Below is a small trained network, with its code and all its weights. Each question gives an input and a target symbol and asks what happens when units are switched off, that is, made to give their printed mean instead of their output.

import numpy as np


def w(rows, s, z=0):
    codes = np.array(rows[::2]) - 128.0
    scale = np.full(codes.shape[1], s)
    scale[-1] = z or s
    return codes * scale


def f(y):
    return np.maximum(y, 0)


def softmax(a):
    e = np.exp(a - a.max(-1, keepdims=True))
    return e / e.sum(-1, keepdims=True)


def log_softmax(a):
    a = a - a.max(-1, keepdims=True)
    return a - np.log(np.exp(a).sum(-1, keepdims=True))


def net(x, mask):
    ids = ['αβεζθξτψ'.index(c) for c in x.split()]
    T = len(ids)
    res = E[ids] + P[:T]
    u = 0
    for l in range(3):
        r = res
        for j in range(3):
            rows = slice(2 * j, 2 * j + 2)
            q, k, v = (r @ M[l][rows].T for M in (Q, K, V))
            z = softmax(np.where(np.tri(T) > 0, q @ k.T / 2**0.5, -1e9)) @ v
            o = O[l][rows]
            res = res + np.where(mask[u + j], z, o[:, -1]) @ o[:, :-1]
        u += 3
        y = f(res @ A[l][:, :-1].T + A[l][:, -1])
        res = res + np.where(mask[u : u + 4], y, B[l][:, -1]) @ B[l][:, :-1]
        u += 4
    return log_softmax(res[-1] @ U[:, :-1].T + U[:, -1])


Q, K, V, O, A, B = {}, {}, {}, {}, {}, {}
E = w([
[126,113,254,68,49,113],'α',
[101,157,104,120,123,182],'β',
[167,70,83,127,157,147],'ε',
[183,219,133,171,90,121],'ζ',
[75,147,141,120,197,138],'θ',
[73,52,120,143,142,169],'ξ',
[143,105,158,190,110,103],'τ',
[128,121,120,157,173,66],'ψ',
],0.017)
P = w([
[65,165,8,57,54,19],'0',
[169,115,254,161,158,188],'1',
[153,108,210,138,141,152],'2',
[135,93,218,147,132,152],'3',
[121,94,201,142,125,137],'4',
[108,89,201,135,130,143],'5',
[96,87,185,138,125,135],'6',
[81,95,185,145,114,134],'7',
[72,99,162,159,97,124],'8',
[56,104,139,168,96,121],'9',
],0.0058)
Q[0] = w([
[212,196,114,108,105,126],'L0H1',
[28,1,129,173,161,127],'L0H1',
[121,102,102,109,160,119],'L0H2',
[129,183,33,189,171,180],'L0H2',
[68,87,71,158,163,104],'L0H3',
[120,120,109,158,130,107],'L0H3',
],0.007)
K[0] = w([
[132,118,80,164,159,132],'L0H1',
[120,85,254,34,24,97],'L0H1',
[162,133,127,211,149,127],'L0H2',
[197,114,143,228,124,251],'L0H2',
[150,122,77,187,139,85],'L0H3',
[155,107,99,156,107,84],'L0H3',
],0.0062)
V[0] = w([
[113,150,69,224,175,182],'L0H1',
[157,134,192,15,47,78],'L0H1',
[112,109,125,171,103,62],'L0H2',
[127,194,1,192,149,53],'L0H2',
[205,184,95,253,157,158],'L0H3',
[177,120,174,208,159,93],'L0H3',
],0.0046)
O[0] = w([
[164,50,171,65,162,124,39],'L0H1',
[90,251,65,179,66,137,228],'L0H1',
[134,80,158,106,95,157,119],'L0H2',
[253,85,159,25,148,151,6],'L0H2',
[252,171,119,186,154,159,27],'L0H3',
[140,129,167,207,145,131,90],'L0H3',
],0.0048,0.0014)
A[0] = w([
[123,223,20,115,115,178,252],'L0N1',
[119,134,143,76,206,95,113],'L0N2',
[88,89,126,160,198,89,185],'L0N3',
[89,157,161,74,255,54,133],'L0N4',
],0.0058,0.0031)
B[0] = w([
[147,255,31,121,58,180,253],'L0N1',
[49,221,146,128,215,97,145],'L0N2',
[118,83,56,142,222,45,197],'L0N3',
[70,202,153,175,211,108,169],'L0N4',
],0.0043,0.0047)
Q[1] = w([
[150,2,188,70,151,33],'L1H1',
[137,47,43,200,224,141],'L1H1',
[69,158,95,93,108,167],'L1H2',
[212,60,147,157,200,89],'L1H2',
[185,59,128,29,100,114],'L1H3',
[182,70,115,78,79,153],'L1H3',
],0.0075)
K[1] = w([
[149,96,30,210,169,127],'L1H1',
[209,86,165,104,203,165],'L1H1',
[99,137,176,43,92,141],'L1H2',
[145,151,36,194,182,155],'L1H2',
[147,194,39,171,117,125],'L1H3',
[185,133,2,175,111,172],'L1H3',
],0.0088)
V[1] = w([
[104,222,85,229,85,124],'L1H1',
[168,59,149,104,180,139],'L1H1',
[119,135,22,155,209,201],'L1H2',
[200,199,123,152,112,123],'L1H2',
[174,128,140,1,86,104],'L1H3',
[58,110,126,199,165,107],'L1H3',
],0.0061)
O[1] = w([
[85,186,166,45,74,100,143],'L1H1',
[162,101,130,175,150,165,66],'L1H1',
[106,160,104,70,166,253,4],'L1H2',
[184,179,146,134,132,135,81],'L1H2',
[136,105,25,130,50,164,144],'L1H3',
[85,148,176,130,186,119,155],'L1H3',
],0.0065,0.0043)
A[1] = w([
[40,69,93,47,162,233,244],'L1N1',
[83,171,74,107,92,137,195],'L1N2',
[125,27,238,94,44,79,255],'L1N3',
[157,181,87,190,170,2,67],'L1N4',
],0.0051,0.0025)
B[1] = w([
[17,110,50,146,119,191,254],'L1N1',
[119,186,106,41,98,106,244],'L1N2',
[58,145,196,254,48,160,237],'L1N3',
[172,54,186,61,128,35,222],'L1N4',
],0.0056,0.0049)
Q[2] = w([
[72,157,31,94,71,39],'L2H1',
[119,72,84,173,82,42],'L2H1',
[55,185,76,124,56,44],'L2H2',
[169,125,196,17,151,201],'L2H2',
[138,158,181,187,62,86],'L2H3',
[74,154,62,254,60,19],'L2H3',
],0.0055)
K[2] = w([
[127,185,50,49,147,161],'L2H1',
[139,157,64,92,106,56],'L2H1',
[2,104,167,146,99,152],'L2H2',
[220,181,132,151,154,154],'L2H2',
[40,148,134,132,109,86],'L2H3',
[17,183,119,99,75,104],'L2H3',
],0.0082)
V[2] = w([
[62,95,1,79,142,143],'L2H1',
[208,157,36,57,69,103],'L2H1',
[133,125,97,81,197,235],'L2H2',
[101,136,13,73,120,32],'L2H2',
[132,131,118,140,60,126],'L2H3',
[139,148,53,36,166,107],'L2H3',
],0.0053)
O[2] = w([
[211,159,237,149,174,175,255],'L2H1',
[111,51,181,191,170,181,162],'L2H1',
[146,88,80,141,28,65,11],'L2H2',
[2,135,134,166,149,8,128],'L2H2',
[96,57,138,87,165,134,183],'L2H3',
[191,148,173,206,160,149,84],'L2H3',
],0.0051,0.0073)
A[2] = w([
[213,87,137,43,192,32,147],'L2N1',
[172,130,180,100,1,156,36],'L2N2',
[88,159,107,122,74,215,245],'L2N3',
[60,176,237,43,100,80,3],'L2N4',
],0.0065,0.002)
B[2] = w([
[163,55,205,2,185,122,167],'L2N1',
[218,123,52,141,218,119,176],'L2N2',
[160,102,164,32,107,174,238],'L2N3',
[197,126,45,180,203,170,255],'L2N4',
],0.0066,0.0082)
U = w([
[188,69,2,138,154,135,114],'α',
[202,189,102,150,113,95,144],'β',
[140,132,171,172,150,154,58],'ε',
[110,155,161,34,81,163,191],'ζ',
[96,137,171,176,41,52,255],'θ',
[33,39,132,144,124,152,46],'ξ',
[140,87,170,72,142,82,130],'τ',
[85,175,90,164,181,120,85],'ψ',
],0.0078,0.0057)

Each question gives the input, a string of symbols that net reads in full, and the target symbol t.
The units are the heads (2 rows each of Q, K, V and O) and the neurons (one row each of A and B). Each row of codes is followed by its name. A weight is (code - 128) times the scale printed after its matrix; where a second scale follows, it is the last column's (O, A, B and U).
mask holds one flag per unit, layer by layer, with each layer's heads first. A switched-off unit (its flag False) gives its mean, the last column of its rows in O or B, instead of its output. The means were averaged over made-up inputs and are rounded, as every weight is.
A unit's drop is (log p(t) with every unit on - log p(t) with that unit switched off) / (log p(t) with every unit on - log p(t) with every unit switched off).
The circuit of an input: a set's keep is (log p(t) with only the set's units on - log p(t) with every unit switched off) / (log p(t) with every unit on - log p(t) with every unit switched off). Starting from the 12 units with the biggest drops (on a tie, the unit counted first), units are removed one at a time, each time the one whose removal leaves the highest keep (on an exact tie, the one counted first), for as long as the keep stays at least 0.8.
units of the circuit, in order: the units of the circuit, biggest drop first
unit that matters most: the unit with the biggest drop
top k neurons: the k neurons with the biggest drops, biggest first
top k neurons in layer l: the k neurons of layer l with the biggest drops, biggest first
heads that matter: for each layer, one digit per head in row order, 1 if its drop is at least 0.15 and else 0, layers parted by /
input ψ α ξ ξ, target α: units of the circuit, in order -> L0H1; L0H2; L1H3; L1H1
input α ψ ε ψ, target ψ: units of the circuit, in order -> L0H1; L2H2; L2N4; L1H1
input ξ τ β θ β β β τ, target θ: unit that matters most -> L2H2
input ψ β ξ θ ψ ψ β ξ ψ β, target ζ: units of the circuit, in order -> L1H2; L2N3; L2N4
input ξ β ψ β ψ β α ψ ψ, target θ: heads that matter -> 101 / 011 / 010
input ξ β β ξ τ θ, target ψ: heads that matter -> 000 / 011 / 100
input ξ ξ ψ β α ψ θ ψ θ, target θ: units of the circuit, in order -> L1H2; L0H1; L2H2
input ξ α β τ θ β β β, target θ: units of the circuit, in order -> L1H2; L1N1; L2H2
input ζ α θ β θ ξ β β α, target ε: top 2 neurons in layer 1 -> L1N3; L1N1
input ψ α β θ ψ, target α: units of the circuit, in order -> L0H2; L1H3; L1H1; L0H1
input ψ τ β ψ ξ τ, target θ: heads that matter -> 000 / 000 / 100
input β β τ θ, target ψ: top 2 neurons -> L0N4; L2N3
input β ψ α ξ, target ε: top 4 neurons -> L1N1; L1N2; L0N1; L1N3
input ψ α θ, target α: top neuron -> L1N3
input β ξ β θ ε α β β, target ε: heads that matter -> 000 / 110 / 110
input θ α ε, target β: top 2 neurons -> L1N1; L1N3
input ξ β ζ β ψ ψ α ξ, target θ: heads that matter -> 100 / 010 / 000
input ψ ψ τ α β τ, target α: heads that matter -> 110 / 101 / 010
input β τ ξ β β ε β ψ, target τ: top 2 neurons in layer 0 -> L0N3; L0N1
input ζ β α ψ ζ β, target ξ: unit that matters most -> L2H1
input ψ β α β β τ β, target α: top 2 neurons -> L1N3; L0N1
input β α ξ β β ξ β ξ β β, target ε: top 4 neurons -> L1N1; L1N2; L1N3; L0N1
input β α β β ξ β ψ, target ε: top 3 neurons in layer 1 -> L1N2; L1N1; L1N3
input α ψ β θ β β ψ, target ψ: heads that matter -> 100 / 110 / 010
